Below are the code and all the weights of a small trained network. Each question names an input and a class and asks about switching units off, where a switched-off unit gives its printed mean instead of its output.

import numpy as np


def w(rows, s, z=0):
    codes = np.array(rows[::2]) - 128.0
    scale = np.full(codes.shape[1], s)
    scale[-1] = z or s
    return codes * scale


def f(y):
    return np.maximum(y, 0)


def log_softmax(a):
    a = a - a.max(-1, keepdims=True)
    return a - np.log(np.exp(a).sum(-1, keepdims=True))


def net(x, mask):
    res = np.array(x, float).reshape(1, 5) / 4 @ E
    y = f(res @ A[0][:, :-1].T + A[0][:, -1])
    res = res + np.where(mask, y, B[0][:, -1]) @ B[0][:, :-1]
    return log_softmax(res[-1] @ U[:, :-1].T + U[:, -1])


A, B = {}, {}
E = w([
[201,251,70,114],'x0',
[56,169,106,2],'x1',
[131,9,45,46],'x2',
[198,176,211,46],'x3',
[98,141,188,138],'x4',
],0.0084)
A[0] = w([
[95,53,123,102,84],'N0',
[152,148,131,195,72],'N1',
[124,147,180,86,181],'N2',
[122,119,132,237,163],'N3',
[112,87,119,116,91],'N4',
[152,164,86,104,48],'N5',
[144,158,117,170,69],'N6',
[250,134,130,97,255],'N7',
[114,189,88,94,153],'N8',
[91,90,136,74,129],'N9',
],0.018,0.0039)
B[0] = w([
[102,87,47,180,208],'N0',
[45,70,46,213,196],'N1',
[217,112,160,127,197],'N2',
[122,50,75,149,244],'N3',
[100,84,83,141,171],'N4',
[123,200,195,143,177],'N5',
[109,111,46,67,174],'N6',
[255,143,176,220,254],'N7',
[147,234,181,75,203],'N8',
[181,103,75,153,193],'N9',
],0.0087,0.013)
U = w([
[145,14,83,233,133],'0',
[97,199,84,9,6],'1',
[184,166,178,133,221],'2',
],0.011,0.0023)

Each question gives the input, the list of numbers given to net, and the class t.
The units are the neurons (one row each of A and B). Each row of codes is followed by its name. A weight is (code - 128) times the scale printed after its matrix; where a second scale follows, it is the last column's (A, B and U).
mask holds one flag per neuron, in row order. A switched-off neuron (its flag False) gives its mean, the last column of its row in B, instead of its output. The means were averaged over made-up inputs and are rounded, as every weight is.
A unit's drop is (log p(t) with every unit on - log p(t) with that unit switched off) / (log p(t) with every unit on - log p(t) with every unit switched off).
The circuit of an input: a set's keep is (log p(t) with only the set's units on - log p(t) with every unit switched off) / (log p(t) with every unit on - log p(t) with every unit switched off). Starting from all 10 units, units are removed one at a time, each time the one whose removal leaves the highest keep (on an exact tie, the one counted first), for as long as the keep stays at least 0.8.
units of the circuit, in order: the units of the circuit, biggest drop first
top k neurons: the k neurons with the biggest drops, biggest first
drop when u is switched off: that unit's drop, to one decimal
input [-3,5,-5,2,-4], class 1: units of the circuit, in order -> [N7]
input [1,-7,2,7,-7], class 2: top 3 neurons -> [N3 N0 N7]
input [7,0,1,-8,4], class 1: top 3 neurons -> [N7 N8 N0]
input [7,1,-5,-7,-5], class 1: units of the circuit, in order -> [N8 N7]
input [2,-6,6,7,1], class 2: units of the circuit, in order -> [N3 N1]
input [0,-2,2,4,5], class 2: top 3 neurons -> [N3 N1 N0]
input [-2,8,0,3,1], class 1: top 2 neurons -> [N7 N8]
input [-2,-3,-2,6,5], class 2: top 2 neurons -> [N0 N3]
input [1,5,2,-4,-4], class 1: drop when N8 is switched off -> 0.1
input [6,3,-4,-4,-5], class 1: drop when N7 is switched off -> 0.1
input [4,-6,3,3,-6], class 2: drop when N9 is switched off -> 0.2
